Each row was made from one path, in order. Every step used is in the known rows, and no mark comes twice. Write each row's path.
Each row is shifted at random along 5 fixed directions that mean nothing.
Known rows:
bubot/vuburag/paga/tazun/naso/saku/lufa/tefef/dezet/koro: [ 148  -19   43 -174 -115   16   55   56  157   34  -45  -37  -24   70
   41   72  -89  -50  -35   47 -158  -51  -96  -12   94  -69  -34  108
  -95   -6  -80   77   23   82   52   29  -65  100  109  -32  -13  -63
  -24  103  -35   42  109  -71   65 -134   -9   63 -131   53   24]
paga/tazun/naso/saku/lufa/bubot: [ -66 -127  107  300  -92  -57  -69   -8   15 -141  -10  123   -2   56
 -108 -227  207  309 -143   38  172   52  296 -164 -287   25  -29   24
  174  -54  291  -64  -85 -493 -126  -24  -68  129   37  119  -94  -71
  117  -21  204 -223 -198   82  -26   79   23   68   70   69   -5]
paga/koro/tazun/naso/vuburag: [  98 -145   44 -114    1  -85   96  -10  104   86  217  209  -31  189
  -62   11   90  114  -72   16 -188  107  -70   -9   83    7 -124   95
  -57   57 -181  -56 -111  -55  -96  124  130   39  100 -268 -278   35
  173  138 -175   81   92  112  162  -35  206   22  156   79  189]
tefef/sazaf/bubot/vuburag: [  -2   76  -91 -440   83  188  -79  -85 -165  318  -93  -74   78   80
  307  207 -166 -209   22    5 -412 -345 -280  331  280  193   50  131
 -286   70 -296   36  137  561  182  185   77  -99   88 -198   63  -41
 -223  -42 -280  148  187 -153 -100 -284   -3 -215 -136   41  181]
paga/dezet/tazun/naso: [  82   55  -27 -221   20   43   35  -10 -114   75  -20   28  -29  -42
   73   96  -55  -98 -165   19 -160  -95 -134  107  133   29    9  135
    4   24 -121  -46  106  278 -136   56  -19 -101   -5  -24   82  -36
 -134   63 -147   95   92  -46    4 -109   30  -35  -35  -40   93]
dezet/tazun/naso/saku/lufa/tefef/sazaf/bubot/vuburag: [ 189  136   79 -431 -143   99  140   74 -185   89 -182 -196  -43 -158
  181  143 -287 -238 -164  -23 -231  -78 -365  111  267  -27  119   91
 -226    6 -226   49  123  514   11   10  -87  -64  124   57  212   66
 -101   22 -194  264  178 -224   29 -163    5   36 -300   15   54]
dezet/tazun/naso/saku/lufa/bubot/vuburag/paga/koro: [ -49  -46  137  125 -218   73   36   57   69 -225 -202  -90  -68   -9
 -125  -18  -99  224  -51  129   64  -65  132 -228 -117   10   81    9
  103 -150  199   86  -72 -185  -32  -92 -134  114   91  149  -37 -142
  143  -50  146 -168 -221 -115   55  -56 -245   85 -284    7  -20]
paga/naso/bubot/vuburag/tazun/dezet/koro/sazaf/lufa/tefef: [ 210  -52   12   21 -211 -184  326   96  434 -156  150  -45  -51  -25
 -139   -5  -18  105   32   25    6  273 -148 -127   24  -87   21 -105
 -145   16  -52   25 -151  -74   57 -122   24    2   50  -55  -83   -3
  155   98 -140  134  128   66  278  -30   72  102 -116   30 -156]
naso/paga/tazun/dezet: [  48   81  -21  -48  135 -131   71   -8    2  -63   61  -40  -62 -107
   33   79   63  -27 -105  -13   87   82 -125   82   15  -43  -27   87
  -38  123  -43  -73   29   78 -258   33  -45 -170 -135   55   48   -9
  -44  138  -98  117   74  -47  -13   -1  119    5  113  -45   11]
tazun/dezet/naso/paga/koro: [-196  -42   40  294   27  149 -161  -11  -98    4 -119  156   25   58
 -215  -40  -73  204  -76  207   29 -189  343 -153 -116  182  -47   81
  332 -160  216   74  -32 -184  -29  -75  -78  111  155  -74  -72  -58
  206  -82  164 -304 -288   25   36   45 -183    0 -117   36  116]
tazun/naso/bubot/vuburag/paga/dezet/koro/sazaf/lufa: [-110  105    6  214   15   83  -69    8 -118  -91 -120 -129   10  -50
 -121 -109  -77  -11   92    4  207   42   29 -108  -40  127  102 -159
  114  -92  147   62  -64  -60    5  -77  -17  -42  -85  120   25   54
   94 -135  171  -75 -105   -9  -23  144 -206   17 -125  -60 -122]
koro/tazun/naso/saku/lufa/tefef: [ -15   17  164 -109 -121   67   18    9 -241   82  -50   42  -89  -60
  -77  -75 -117   -3 -141  -43  -37   -3   91  -76   45  -76  -69  117
   62  -82  -68  -67   59  -25   17   -5  -64  104   80    9   43  108
   85  -19    5   45  -63  -50  -16   47  100   83   -8   75  190]
koro/paga/naso/vuburag/tazun: [ 117   29  -39 -188   72 -110  123   13   29   28  215  -59  -94  -41
   11   24   15 -123   26  -78  -60  188 -197   55  138  -82  -26  -16
 -154   77 -243  -12  -22  139 -126   94   98 -126  -96 -104 -131   66
   25  139 -213  202  200   -5   81   49  189   20  176  -18   51]
koro/paga/dezet/naso: [-205  132  -41   56  138  156 -175  -68 -293   95  -88  -44  -28  -55
   36  -67  -51  -89   49    2   58 -186  124   53   -3  117   43   14
  220  -77  112  -43  117   42  -66   13  -48  -74 -166   94   88   16
 -145 -100   57  -94 -101   -6 -207   75 -115  -79   10  -78    0]
tefef/sazaf/lufa/naso: [ -50  169  -67 -321   49   65   -6  -58  -16   54 -115 -179   60 -136
  301  136  -47 -165  -92   25 -145 -285 -246  276   79   45  125  135
 -106   97   38  -78  179  413   34  134 -110 -206 -117  211  341  -35
 -307   49  -71  111   81 -185 -199 -216   16 -143  -89 -102  -72]
naso/paga/koro/sazaf/lufa/bubot: [-216 -111    6  350   41  -29  -89  -58  161  -65   70   88   64  102
  -74 -115  213  299   23   39  125  -17  255  -62 -301  127   -6  -55
  103   -6  309  -46 -152 -460   58    6    3   62  -17    4 -117  -49
  135  -50  114 -221 -175  153  -52   63   40  -59  109   30  -72]
saku/tazun/dezet/naso/paga/koro/sazaf/bubot: [ 150  -78  -30 -126    2  -64   68  -20    2  178  133   93  -30   17
  -31   91  -45  -78  -45  -28 -175   63 -148  106  210   22  -15    1
 -124   88 -194   32  -35  180   33   37  136   56  155 -308 -147   97
  -15   59 -185  169  179   72  132  -16  179  -78   40  128  163]
paga/koro/sazaf/bubot: [-227   11   80   76 -156  149   37  -49   84  -21 -140  -47  -42   43
 -121   23 -236  261   -6  239 -146 -256  109  -81   27  283   86   60
   81 -159   92   54 -109   25   76  -17  -69  -15  113  -98  -79  -99
  221  -98  -46 -148 -226  -98   89 -119 -166  -76 -335   26   79]
tazun/dezet/naso/paga: [ -87  -14  -27  109  125  136 -173    3 -228   94  -41  130   92  -22
  -62   22  -14  -33  -88   25    0 -114  208   -6  -67   53  -56   49
  177  -53   58   30   77  -15   14  -52    0   53  100  -55   63   30
   26  -88  111 -154 -123   21  -28   59  -33  -20   75   18  129]
bubot/naso/vuburag/tazun/dezet/koro/sazaf/lufa: [ -75   11    5   32  -13  140  -93  -37 -158   89 -109   10   63   50
 -122   -2 -141   -8   82   20  -32 -123  122  -18   52   86  -19   -3
   -9  -65  -29   90   62   78  265  -41   17  115  102  -94  -37   36
   56 -145   69  -82 -133  -29    0  -30 -169  -55  -92   63   73]
saku/tazun/naso/bubot/vuburag/paga/dezet/koro: [  55  -68    4  123 -116  -45    5   42  136 -196   10  -85  -35   17
  -79  -59    1  151   84   93   66   34   70 -148  -43   18   56  -67
   41  -62   99   72  -54 -165  -82  -30    8    0  -16   29 -129  -96
   88  -29   95  -96  -85  -48   65    7 -129   65 -114   45  -24]
lufa/tefef/sazaf/bubot/naso/tazun/dezet/koro: [ -26  -67  -23  204    1    5  -90   20   39   77    3  172  104   89
   10  -17   70   85    4   34  -10  -81  224  -30 -117   40  -67   36
   58  -24   97   24   59 -172  126  -63  -27   97  140  -61   17    2
   37  -95   86 -183  -83   88   -3   -9   25   10   25   75  -30]
tazun/dezet/naso/paga/koro/sazaf/bubot: [ -98   59  -28  200   97  -35    0  -10  -40  -69  -14   14    2  -88
  -62  -35   37    5  -10    6  185   80    3  -15  -54   83   64 -105
  156   17  151  -37  -76  -53 -139  -73   -5  -91  -83   72   44   69
   38  -25   69  -15  -55   74   -9  137  -28  -20   22  -76 -120]
dezet/tazun/naso/bubot/vuburag/paga/koro: [-131  -74  -82  235  147   12 -189  -41  -43 -144  -18   93   99  150
   31 -145  284  141   48   -4  188  -26  211  -41 -272   78   -6  -71
  144   22  250  -43  -25 -338 -112   34   54    2 -164  113 -109 -114
  -43  -79  202 -220 -120  114 -164   62 -142  -28  194  -61 -128]
tazun/dezet/naso/vuburag/paga/koro: [  60   11  -57 -105  102   17    3    6  -29   58    3   55   11   -9
   -1   81  -21 -121  -52   29  -68   20 -125   58   94   11  -43   24
   22   35 -119   16  -17  204  -71   39   40  -52   24  -82   34    3
  -28  105  -75   82  106   12   59   -1    5  -15   32  -72   51]
paga/naso/bubot/vuburag/tazun/dezet: [  16  142   -7 -178   68   26  -33  -73 -393  242  -92   -6 -134  -32
  -18  -47 -156 -165   18  -24  -39  -21 -125  111  296   77  -66   59
  -60  -14 -320   13  102  372  -19   80   49  -42   33 -170  -35   62
  -74   15 -192  177  138  -75  -52   25  -36  -82  -54   39  201]
tefef/vuburag/paga/koro/dezet/naso/tazun: [ -16  -11  -79 -111  139   19 -104  -41  -29  147   81    3   59   87
  116  -15   39 -107   44   -2 -117  -71  -49  138   57    7  -46    0
  -46   33  -99   21   23   98   21  130   51  -22  -44  -92  -37   13
  -75   60  -49   26  100   27  -74   15   67  -48  123  -26    8]
naso/tazun/dezet/koro/paga: [-219 -147   62  509   96   67 -236   11 -109 -103   31  212  143  102
 -181 -147  167  248    3   -5  238   19  560 -231 -420  -16 -108  -59
  278 -120  295  -15  -48 -615    8 -147  -26  166   16   55  -52   11
  263 -203  346 -385 -368  171  -38  220  -18  115  210   25    7]
vuburag/tazun/naso/paga/dezet/koro/sazaf/lufa/tefef/bubot: [ 266   66 -102 -362  -37 -194  315   55  486 -112  138 -193   61  -85
  201  213   33 -220  -77  -56 -163  122 -487  191  140 -152  107   -7
 -355  226 -127  -43  -23  377  -49   74   11 -205 -130   70  154  -24
 -245  218 -168  349  364  -60  125 -182  197  -28   51 -120 -204]
paga/naso/saku/lufa/bubot/vuburag: [ -44   -9   55    3  -77   30  -47  -41 -135   41  -66  -38  -95   26
   13 -158   19  132   55    7   14  -59   44  -27    4  110    5   12
   33  -42   58  -15   -8 -140   14   65  -21   58   25   16 -112  -42
    3    1  -69  -30  -34  -28 -116  -28  -71  -37 -101  113   54]
saku/tazun/dezet/naso/bubot/vuburag/paga: [  94  -92 -101 -103   30   20  -88  -16  -15   57   39   -7   87   61
   79   18   58  -61   88  -30  -89  -78   31   91   30  -30  -16  -16
 -117   56  -66   55   97   46  126   27  115   74   30 -112  -69  -58
 -179  -52   27  -13   63  -29  -51  -79  -22  -82   91  103   82]
tazun/naso/bubot/vuburag/paga: [-153  -70  -72  226   32   40 -101    6  216 -273  -15  -36  138   92
   -7  -74  193  213  113   95  150 -100  230 -109 -289   85   48  -48
  112  -21  316   16  -33 -348  -23  -22   10  -32 -125  170  -82 -171
   25 -104  285 -298 -223  -48  -82  -35 -196  -26   92  -27 -129]
tazun/naso/paga/dezet/koro/sazaf/bubot: [-168   42   21  308   14   51  -51   15    3 -164  -76  -29   24  -53
 -126  -69  -18  127  -14   94  184   -7  137 -129 -140  164  106  -87
  226  -84  275   23  -95 -170 -134 -103  -64  -69  -50  128   10    8
  147 -102  199 -179 -218   11   10  115 -153   17  -84  -70 -116]
tazun/dezet/naso/saku/lufa/koro/sazaf/bubot/vuburag/paga: [ 267  -55  -12 -179 -106  -97  216   99  219   29  105  -13  -13  -89
   10  187  -38 -194   43 -188  -68  271 -309   17  154 -203   10 -128
 -238  105 -207   35  -85  133  188  -84  103   65  129  -87   44  105
  -19   84 -160  256  256   41  187  -18  154   32    1   43  -37]
vuburag/tazun/naso/saku: [ -17  147  -28 -298  104   99  -47  -36 -306   86 -152  -15   13  -94
   86   72  -81 -224 -144  -72  -69  -96 -160  155  147   18  -15  113
  -85   70 -184  -53  141  389  -37   92  -14 -121  -41   53  157   29
 -136   32  -63  145   78 -155 -112  -59  -22  -90   89  -72  119]
dezet/tazun/naso/saku/lufa/bubot/vuburag/paga/koro/sazaf: [  64 -136   56 -138 -134   45   52   -2   91   72  -11   45  -25  146
  -14   68  -42   51   -7  -21 -178  -65  -19  -13   67  -23   -2   45
 -129  -14  -53   75  -30  -10  133   32   57  210  167 -162 -164  -59
  -27   13  -12   -1   48   15   65 -137   -5  -54  -64  109  104]
tefef/vuburag/paga/tazun/naso: [ -78 -120   28  198   28   62 -162   -3  111  -57   61  152   69  156
  -54  -56  112  161 -115  138  -25  -77  257 -107 -204   42  -43   98
  183 -118  139   45  -68 -259 -130   21  -15   68   67   -5 -108 -116
  156  -29  198 -297 -171   46   74   33    0   78   55  -26   68]
lufa/tefef/naso/vuburag/tazun/dezet/koro: [ -29 -139 -146   43  252  -68 -253  -78  -29  116  145  318  217  202
  251 -159  446  -76    2 -133   36    9  190  176 -264 -130 -181   20
   73  142   60 -183   83 -229   13  119  102   73 -108   54   72  -20
 -266   40  140  -92   79  269 -238   63  183  -21  492  -79  -81]
bubot/vuburag/paga/naso/tazun/dezet/koro/sazaf: [  80 -113    6  176 -107 -133  173   87  430 -242  176  -16  -35   59
 -172   38   19  208  121   81   74  144   76 -205  -88  -69   16  -58
    3  -34  107  102 -109 -291  -74 -127    4   37   16  -27 -212  -75
  231   46   79 -118  -84   29  222  -15  -28  109  -45   59 -123]
vuburag/paga/naso/tazun: [ 106 -108 -128   42   86 -166   46   22  315 -116  284   42   49   62
    5  -15  264   84    0  -22    1  132   21   10 -135  -32  -51  -14
  -94  125   35    0  -44 -241 -101   74   85  -79  -88  -53 -194  -81
   30  128  -44  -41  107   66   63   -9  182    1  299   45  -69]
tazun/dezet/koro/paga/naso: [ 100   45   33 -142   -7   13  131   41  -30   61   58   37  -67  -84
  -48  172 -152 -154  -68  -31 -108   68 -159  -14  180  -61  -13   24
   24   -7 -197  -21  -29  234  -87  -20   30  -65   35  -99   80   91
   45   62 -155  169  122   10  149   13  103   46  -41  -51  108]
naso/bubot/vuburag/paga: [ -88  -35  -67  -63  -65  102   23   12  294 -158  -60 -197  106   73
   41   98  -68  171  119  170 -144 -251   45  -10  -65  146   73   27
 -142  -23   90  115   -7    3  144   22   -9  -60   -7   -9  -84 -226
   21  -58   31 -154 -117 -212   10 -241 -202  -99 -132   37  -14]
vuburag/tazun/dezet/koro/sazaf/lufa/tefef: [ -62  -42  -10   95   13   18  -55  -31  -15   13   10  139   87  -17
   -6  -30  106  -20  -58 -102   78   46  165   14 -198 -114  -63  -29
   46   -3   55 -118   14 -136  158  -88   -3   68  -43   82  205   21
  -53  -77   75  -34  -47  161  -42   62   87   27  125  -84  -63]
naso/saku/lufa/koro: [ -29  -39  123  -29 -152   32   29   32  -22  -50  -75  -10  -42  -86
  -44   27  -95  146 -100   26  -49  -37   64  -97  -44  -33  -33   62
   11  -56   29  -28  -41  -96   87    5  -90   45  124   41   92   -9
  183   23  -52  -11 -107  -76   26  -35   43   70 -128   66  102]

Write each row's path:
[-101  150   87   -3    9  102  -93  -21 -405  -17 -192 -133 -145 -119
  -71 -103 -147 -110   60  -74  203   17   15  -74   70  -24   31  -56
  153  -99    8   -3   52   23  -69  -19  -77   11 -128  177   49   86
   13  -66   76   40  -90  -74 -161  152 -185   62 -121  -39    6] -> bubot/vuburag/paga/koro/dezet/tazun/naso/saku/lufa
[ 154 -126   -7 -131  -77  -96   20  -34  -35  171  113   91  -33   51
   13    8   62  -30   54  -89 -115   52   18   65  116 -141 -128   42
 -165   46 -238   -4   72   41  191   76  116  152  146 -210  -95    2
 -124   27 -116   96  128   38   33  -54  158  -39   98  147  204] -> saku/lufa/bubot/naso/vuburag/tazun/dezet
[ -87   52  -76 -107   86  -40   25  -62  170  106   75   -8  -40  115
  182   14   70   -5  163   36 -100 -109 -164  148  101  118   26   48
  -51   96    0  -52   -9   63  -15  139   42  -75  -78  -69 -142   -1
 -115   86 -152   57  126   26 -114 -100   42 -127   42   11  -66] -> lufa/tefef/naso/paga/koro/sazaf/bubot/vuburag
[   6   67   13   39   60  -47  -90   -1 -211 -150  -39  -97  -84 -142
   29  -97   38  -60   -9  -17  207  100  -29  -34  -36  -65   50  -49
  135   -9   57  -51   29   -2 -275   27  -41 -135 -193  220  107   30
  -37   32   99   38  -44  -40 -107  154  -49   99   25 -112  -46] -> saku/tazun/naso/vuburag/paga/dezet/koro
[ -19   80  113  145  -32   31  -27   47 -281  222  -28   87  -56  -82
 -151  -90 -178 -144 -153  -41   40  145   75  -88   76  -56  -59  -45
  107 -155 -130   52  -36   74   43  -71  -33   90  181 -112  129  228
  202  -59   38   38   56  106  125  281  170  132  -57  -19   71] -> vuburag/paga/koro/sazaf/lufa/tefef/dezet/tazun/naso/bubot
[-238  176   -2  229  201  194 -312  -91 -553  106 -315   -1  -20  -19
  -54 -120  -71  -87   57   17  233 -141  171   10  -14  212    0  -23
  214  -80   66   39   90   83  -13  -25  -62   -8  -82   86   68   39
  -64 -182  143 -147 -186  -42 -237  145 -329  -70  -52  -95   22] -> sazaf/bubot/naso/vuburag/paga/tazun/dezet/koro
[  93   63   11 -207   89  -67   43    3  -69  143   71   20  -54  -47
  133   51  -37 -237  -61  -68  -51   73 -189  124  136 -154  -55   65
  -60   48 -204  -34   61  254 -118   56   -8  -53  -38  -18  165  111
 -109  145  -75  193  208   30  -12   55  200   52   90  -91   -4] -> lufa/tefef/vuburag/paga/naso/tazun/dezet/koro/sazaf
[-125  -34    2  189  -87  -24   36   14  199 -106    8  -47  -69   46
  -83  -81   17  222  153  102   92  -32  178 -121 -111   15   10  -57
   99  -98  169   39  -43 -251   55  -66  -51   47  -43   34 -117 -103
   75  -17   51 -178 -150   13  -21   -2 -138   -5  -84   -3 -122] -> lufa/naso/bubot/vuburag/paga/koro/dezet/tazun
[  63  -89   86  133 -227  -62  158   98  189 -143  -16   29  -50  -40
 -164   77 -115  187   20  105    0   79  110 -215  -16 -106  -22  -18
   12 -119  -35   73  -59  -67   61 -145  -46   67  189  -36    0  -67
  208  -22    1  -82 -141  -44  237  -34  -76  116 -196   11   29] -> lufa/bubot/naso/vuburag/tazun/dezet/koro
[  11  -41  -67   32  -35  -53   21   -5  203 -200   16 -150   57  -18
   51   33   53   34  201    0   91  -16   -2    7  -55  -23  102 -106
  -81   70  129   37   15  -72   76  -39   37  -34 -128  107  -31  -54
 -110  -68  131  -40  -77  -72  -55  -66 -121  -45    6   13 -150] -> saku/tazun/dezet/koro/sazaf/bubot/naso/vuburag/paga
[  34  -86   43  153 -174  -89  167   37  323  -44   90   19   13   31
 -163   49   -9  228   57   60  -20   10  115 -111  -36   -7  -14   31
  -87  -10   77   64  -19 -207  204 -103  -24  119  173 -110 -138  -18
  133  -35   16 -105 -103  -19  164  -99   45  -22  -58  174   10] -> koro/sazaf/lufa/bubot/naso/tazun/dezet
[ 131   24  -31   -5   43  -89  105   26   -8   46  108   59  -83  -28
  -40   69   23 -165   56 -142   53  280 -195   -3  122  -97  -13 -138
  -40   41 -216  -39  -92   88  -58  -64  113  -53  -47  -75  -48   90
   11   16 -184  192  180  120  124  118   75   47   51  -71  -16] -> sazaf/bubot/vuburag/paga/koro/tazun/dezet/naso
[ 184   31  -83 -278 -102 -208  219   33  350 -136   61 -254   27  -97
  280   77   79 -129  138 -142  -17  126 -387  175   80 -200  128 -137
 -340  202  -32  -54   13  154  107   36    0 -120 -159  208  141  -26
 -254  120 -127  278  239  -74  -63 -140   79  -29  -19  -29 -314] -> tefef/dezet/naso/saku/lufa/koro/sazaf/bubot/vuburag/tazun
[ 311   61   61 -215 -132 -303  366  113   99 -215  131 -218 -132 -277
  127   40   58 -149   11 -255  179  436 -415    2   96 -370   86 -168
 -211  156 -131 -157  -17   68 -207  -84  -10 -164 -200  278  191  117
 -123  144 -174  420  244  -32   55   60  210  160   19  -54 -196] -> koro/tazun/dezet/naso/saku/lufa/bubot/vuburag
[ 133   66   11  -49  -50  -53   88   60   20  145  124  -51 -114  -71
  -69   39 -161 -150   45  -47  -72  157 -146  -24  204  -69  -26  -36
  -90  -52 -215   88  -12  153   89   -9    8   -9   88 -144  -35  135
  125   54 -203  146  165   43  154   91  130   86 -102   29   15] -> bubot/naso/paga/dezet/koro/sazaf/lufa/tefef/vuburag/tazun
[-222   71  -51  242  100   90 -120  -52   61 -190 -213  -69   79   84
  -27 -122  112  110  131   55  241  -97  137  -41 -210  175   75  -85
  149    0  337    1  -43 -232   -6  -92  -89  -17 -205  253  -62 -136
  -67 -104  224 -209 -227  -40 -200  -10 -376  -91  -17  -90 -242] -> sazaf/bubot/vuburag/paga/koro/tazun/dezet/naso/saku
[  70 -115   16    3  103  -23 -113  -38 -192  139  154  165  -15   93
  -16  -82  104  -34   20  -82  -23   95   77   15   15  -45 -107    2
   48   35 -102  -35   -9 -118  -60   67  124  105   22 -172 -154  107
   18   29  -31   36   55  150  -26  115  153   30  211   88  162] -> saku/tazun/dezet/koro/paga/naso/vuburag
[-175    4   51  235   95  167 -281  -68 -287  312  -60  268   45  114
  -93 -116  -33  -91  -86  -19    9 -108  336  -18  -80   29 -118   67
  250 -152   33   11   43 -101  147  -41  -24  244  153 -110   65  119
   24 -145  195 -203  -92  195  -50  180   51   20   70   -7  121] -> vuburag/paga/tazun/dezet/koro/sazaf/lufa/tefef/naso
[  88  -37   24  -22  -13  -74   82   35  106   22   71   35  140   -7
   87   20   58  -34  -93  -87  -46   96  -50   48  -90 -117  -26  -29
 -159   76  -36  -67  -25  -16   87  -33   -5   11   39   12  173   80
   11    2  -10  102   94   87   63   10  222   67   90   -8  -79] -> naso/tazun/dezet/koro/sazaf/lufa/tefef/bubot
